z_11: [114  95 103 174 161  93]
z_12: [115  93 187  94 121 148]
z_424: [115  93 187 119 121 148]
z_221: [115 184 101 132 130 117]
z_980: [115  95 101 168 170  95]
z_182: [115 188 115 121 185 133]
z_448: [115 111 133 124 168 132]
z_163: [115  95 188  96 106 170]
z_385: [115 182 103 130 116 130]
z_634: [115  93 180 106 127 117]
z_862: [115  92 167 129 118 102]
z_858: [114  94 107 182 145  95]
[115  92 167 129 118 102] : z_862
[116  92 186  95 120 148] : z_12

z_382: [202 148  88 126  96 190 126]
z_459: [113 109 118 120  99 152 135]
z_238: [146 109 118 120  99 152 135]
[147 108 118 121  98 152 135] : z_238
[111 107 118 119  99 151 135] : z_459
[202 148  88 126  95 190 127] : z_382

z_139: [128 135 136 138 157 162 155  91 141 125 137 148 151  96 137 133 148 126
 147 113  91 161 136 137]
z_761: [126 106 136  99 137 138 152 119 163 137 106 133 151 131 112 110 140 114
 139 143 123 135  99 101]
z_620: [128 135 136 138 157 162 155  91 141 125 137 148 151  96 137 133 148 126
 147 113  91 161 127 127]
[127 106 137 100 137 138 152 120 164 137 106 132 150 131 111 110 140 114
 139 144 123 135  98 100] : z_761
[128 134 136 135 159 161 156  91 139 126 137 149 152  95 136 133 148 125
 149 113  91 161 135 137] : z_139

z_656: [124 116 131 137 110  87 119 121 120 123 150 131 130 149  95]
z_428: [117 114 122 125 129 129 129 128 134 142 139 112 138 137 130]
z_219: [124 137 123 112 157 127 168 120 111 132 110 145 140 123 116]
z_94: [120 128 133 119 148 134 132 137 141 129 128 110 130 132 125]
z_651: [121 128 136 126 149 136 109 113 130 130 117 133 102 119 126]
z_532: [124 127 117 130 118 114 136 127 100 150 107 143 147 126 164]
z_711: [ 77  55 150 118 147 115 126 140 147 160 128  93 147 128 157]
z_2: [124 119 130 132 117  94 126 120 120 158 131 122 126 122 148]
z_600: [124 116 131 137 110  87 119 121 120 163 135 118 125 122 154]
z_586: [124 127 117 130 118 114 136 127 100 150 107 143  85 137 125]
[ 78  55 149 116 146 117 126 141 147 162 127  93 146 127 158] : z_711
[121 128 136 127 149 136 109 112 130 130 117 133 102 118 126] : z_651
[124 138 124 112 157 128 168 120 110 132 109 145 141 122 116] : z_219
[124 120 129 133 116  95 126 120 120 157 131 122 127 123 147] : z_2

z_587: [113 130 178 101]
z_879: [124 164  76  99]
z_40: [113 130 178 155]
z_87: [167 139 148 101]
z_617: [175  96  92 112]
[166 138 149  98] : z_87
[176  98  91 113] : z_617
[124 165  76  99] : z_879

z_268: [143 133  74 184 125 182 105 113 161 100 154 115 151]
z_742: [126 128  76 176 125 168 106 120 161 104 155 113 135]
z_341: [107 116 120 160  99 126 178 123  88 143  95 161 117]
z_539: [156 138  75 179 133 184  98 113 165  98 157 111 159]
z_28: [173 141 125 147 126 176 147 109 107 108 100 152 171]
z_691: [173 141 125 147 126 176 147 109 100 107  96 156 173]
z_296: [ 84 115 137  97 137  82 103 147 154 146 158 105  87]
z_243: [112 117 120 166  99 133 179 119  87 143  93 162 124]
z_623: [ 86 115 130 101 127  85 120 146 140 145 150 112  89]
[110 115 118 164  98 131 179 119  88 142  94 162 126] : z_243
[173 143 124 148 127 174 146 109 108 108 101 151 170] : z_28

z_343: [138 120 183 143 110  86 130]
z_807: [145 117 177 133 111  97 142]
z_306: [143 165 135 100 120 106 136]
[143 167 136 101 121 105 137] : z_306
[144 116 177 133 111  96 142] : z_807
[137 121 184 142 111  84 130] : z_343

z_328: [128 176 109 110 116 116 140]
z_112: [112 126 143  89 147 138 185]
z_895: [174 162 193 122 182  70 108]
[128 175 109 110 116 116 138] : z_328
[174 163 193 123 182  70 108] : z_895
[111 127 142  90 144 137 184] : z_112

z_465: [172 101 109 130]
z_62: [175 172 108 153]
z_247: [ 97  81 117 172]
z_930: [ 79 161 129 120]
z_716: [ 80 173 126 183]
z_682: [ 97  81 117 153]
[ 83 174 125 183] : z_716
[ 97  82 115 153] : z_682
[ 78 161 129 119] : z_930
[175 172 108 153] : z_62

z_630: [101 128 181 137 101 127  81]
z_511: [115 126 128 108 135 109 122]
z_918: [164 180 131 106 134 128 127]
z_844: [128 117  71 129 120 128 142]
z_289: [114 115 128 152 128 110 128]
z_605: [113 118 128 128 144 146 147]
z_735: [127 123 144 128 104 130  77]
z_83: [114 172 107 131 128 108 133]
z_718: [138 146 131 116 113 143 115]
z_168: [ 96 106 119 110 112 104 128]
z_438: [146 139 123 194  82 143 192]
[164 180 131 106 133 128 128] : z_918
[114 114 129 152 127 110 129] : z_289
[ 97 107 119 110 110 102 129] : z_168
[102 128 181 136 100 128  82] : z_630
[128 122 143 127 104 130  77] : z_735
[113 119 128 129 144 146 147] : z_605

